Below are the code and all the weights of a small trained network. Each question names an input and a class and asks about switching units off, where a switched-off unit gives its printed mean instead of its output.

import numpy as np


def w(rows, s, z=0):
    codes = np.array(rows[::2]) - 128.0
    scale = np.full(codes.shape[1], s)
    scale[-1] = z or s
    return codes * scale


def f(y):
    return np.maximum(y, 0)


def log_softmax(a):
    a = a - a.max(-1, keepdims=True)
    return a - np.log(np.exp(a).sum(-1, keepdims=True))


def net(x, mask):
    res = np.array(x, float).reshape(1, 8) / 4 @ E
    y = f(res @ A[0][:, :-1].T + A[0][:, -1])
    res = res + np.where(mask, y, B[0][:, -1]) @ B[0][:, :-1]
    return log_softmax(res[-1] @ U[:, :-1].T + U[:, -1])


A, B = {}, {}
E = w([
[133,127,131,132],'x0',
[130,134,127,128],'x1',
[182,199,239,91],'x2',
[172,201,109,247],'x3',
[8,136,223,237],'x4',
[217,2,158,175],'x5',
[126,131,127,123],'x6',
[128,125,126,125],'x7',
],0.0073)
A[0] = w([
[55,165,97,51,172],'n1',
[161,205,105,221,64],'n2',
[84,83,219,188,38],'n3',
[154,129,63,63,76],'n4',
[165,120,149,129,187],'n5',
[74,126,140,167,82],'n6',
[89,210,59,114,228],'n7',
[75,59,190,45,96],'n8',
[156,66,139,142,155],'n9',
[187,192,254,117,165],'n10',
[115,104,33,199,164],'n11',
[211,143,79,96,39],'n12',
[194,40,110,136,115],'n13',
[75,193,99,107,252],'n14',
[201,207,198,80,169],'n15',
[100,86,186,173,64],'n16',
[63,103,183,124,47],'n17',
[62,127,185,130,84],'n18',
[72,95,169,176,53],'n19',
[143,164,122,192,159],'n20',
[149,46,155,146,166],'n21',
[155,190,60,191,228],'n22',
[212,82,118,145,99],'n23',
[65,87,114,77,174],'n24',
[138,65,143,135,199],'n25',
[165,167,162,136,151],'n26',
[171,100,32,91,141],'n27',
[84,137,185,178,41],'n28',
[115,90,65,187,99],'n29',
[168,123,113,208,200],'n30',
[82,105,52,144,95],'n31',
[158,197,106,207,88],'n32',
[58,115,140,140,109],'n33',
[187,176,123,19,143],'n34',
[157,156,178,129,79],'n35',
],0.0099,0.0035)
B[0] = w([
[155,138,180,148,229],'n1',
[163,154,119,48,209],'n2',
[161,143,85,195,193],'n3',
[161,152,104,174,206],'n4',
[89,133,145,150,173],'n5',
[189,140,81,112,174],'n6',
[98,143,195,157,241],'n7',
[177,137,80,41,214],'n8',
[107,168,191,181,189],'n9',
[37,51,82,124,252],'n10',
[125,64,138,115,217],'n11',
[128,170,56,185,202],'n12',
[95,159,134,134,223],'n13',
[116,124,216,193,237],'n14',
[78,83,92,169,246],'n15',
[179,126,110,153,173],'n16',
[155,163,87,121,169],'n17',
[150,114,87,140,182],'n18',
[162,187,62,128,180],'n19',
[165,111,120,55,192],'n20',
[123,152,183,150,200],'n21',
[134,100,171,60,230],'n22',
[119,150,146,162,204],'n23',
[175,142,165,50,204],'n24',
[129,149,210,128,191],'n25',
[91,44,125,80,181],'n26',
[146,144,121,197,233],'n27',
[147,152,41,148,182],'n28',
[111,97,108,134,187],'n29',
[124,115,191,68,205],'n30',
[2,63,116,122,188],'n31',
[152,144,124,49,202],'n32',
[181,138,110,150,177],'n33',
[98,146,109,169,254],'n34',
[106,98,93,110,165],'n35',
],0.006,0.0078)
U = w([
[45,38,60,174,170],'0',
[173,213,2,227,4],'1',
[139,128,145,169,255],'2',
[113,100,122,167,205],'3',
[116,152,213,203,72],'4',
[144,132,132,157,149],'5',
[184,110,104,60,11],'6',
],0.01,0.0037)

Each question gives the input, the list of numbers given to net, and the class t.
The units are the neurons (one row each of A and B). Each row of codes is followed by its name. A weight is (code - 128) times the scale printed after its matrix; where a second scale follows, it is the last column's (A, B and U).
mask holds one flag per neuron, in row order. A switched-off neuron (its flag False) gives its mean, the last column of its row in B, instead of its output. The means were averaged over made-up inputs and are rounded, as every weight is.
A unit's drop is (log p(t) with every unit on - log p(t) with that unit switched off) / (log p(t) with every unit on - log p(t) with every unit switched off).
The circuit of an input: a set's keep is (log p(t) with only the set's units on - log p(t) with every unit switched off) / (log p(t) with every unit on - log p(t) with every unit switched off). Starting from the 12 units with the biggest drops (on a tie, the unit counted first), units are removed one at a time, each time the one whose removal leaves the highest keep (on an exact tie, the one counted first), for as long as the keep stays at least 0.8.
circuit, biggest first: the units of the circuit, biggest drop first
top k neurons: the k neurons with the biggest drops, biggest first
drop when u is switched off: that unit's drop, to one decimal
input [6,-5,5,3,-8,2,-1,-1], class 1: circuit, biggest first	(n12)
input [-6,5,5,8,-7,-8,-3,8], class 3: circuit, biggest first	(n22 n26 n15)
input [-6,3,7,-3,-1,6,0,-7], class 0: circuit, biggest first	(n10 n15)
input [8,-3,8,-7,0,4,4,6], class 0: circuit, biggest first	(n10 n15)
input [-4,-4,-4,4,6,-1,2,6], class 1: circuit, biggest first	(n19 n28)
input [-5,4,-6,2,-6,-7,4,4], class 4: top 2 neurons	(n7 n14)
input [-8,-2,-6,4,8,-8,-3,-2], class 1: top 2 neurons	(n28 n19)
input [8,5,-5,-5,-4,6,-4,3], class 5: top 2 neurons	(n10 n15)
input [-7,-1,8,4,8,1,0,-1], class 0: top 2 neurons	(n10 n26)
input [-5,0,-3,-1,3,5,2,1], class 4: circuit, biggest first	(n10 n21)
input [-6,3,6,-6,-6,8,-4,-3], class 4: circuit, biggest first	(n9 n21 n23)
input [1,-7,0,6,7,2,6,-4], class 1: top 2 neurons	(n3 n28)
input [-2,2,-5,-7,0,-6,-3,-2], class 6: top 2 neurons	(n24 n8)
input [-1,5,8,-4,8,8,2,4], class 0: circuit, biggest first	(n10)
input [-1,-5,6,-8,4,-3,-4,-3], class 6: top 2 neurons	(n8 n24)
input [6,2,-7,-4,1,-8,-2,7], class 4: drop when n14 is switched off	0.3
input [-7,-7,2,8,-7,-3,6,1], class 6: drop when n4 is switched off	-0.2
input [-4,-2,7,-4,-3,-2,6,-5], class 0: drop when n10 is switched off	0.2
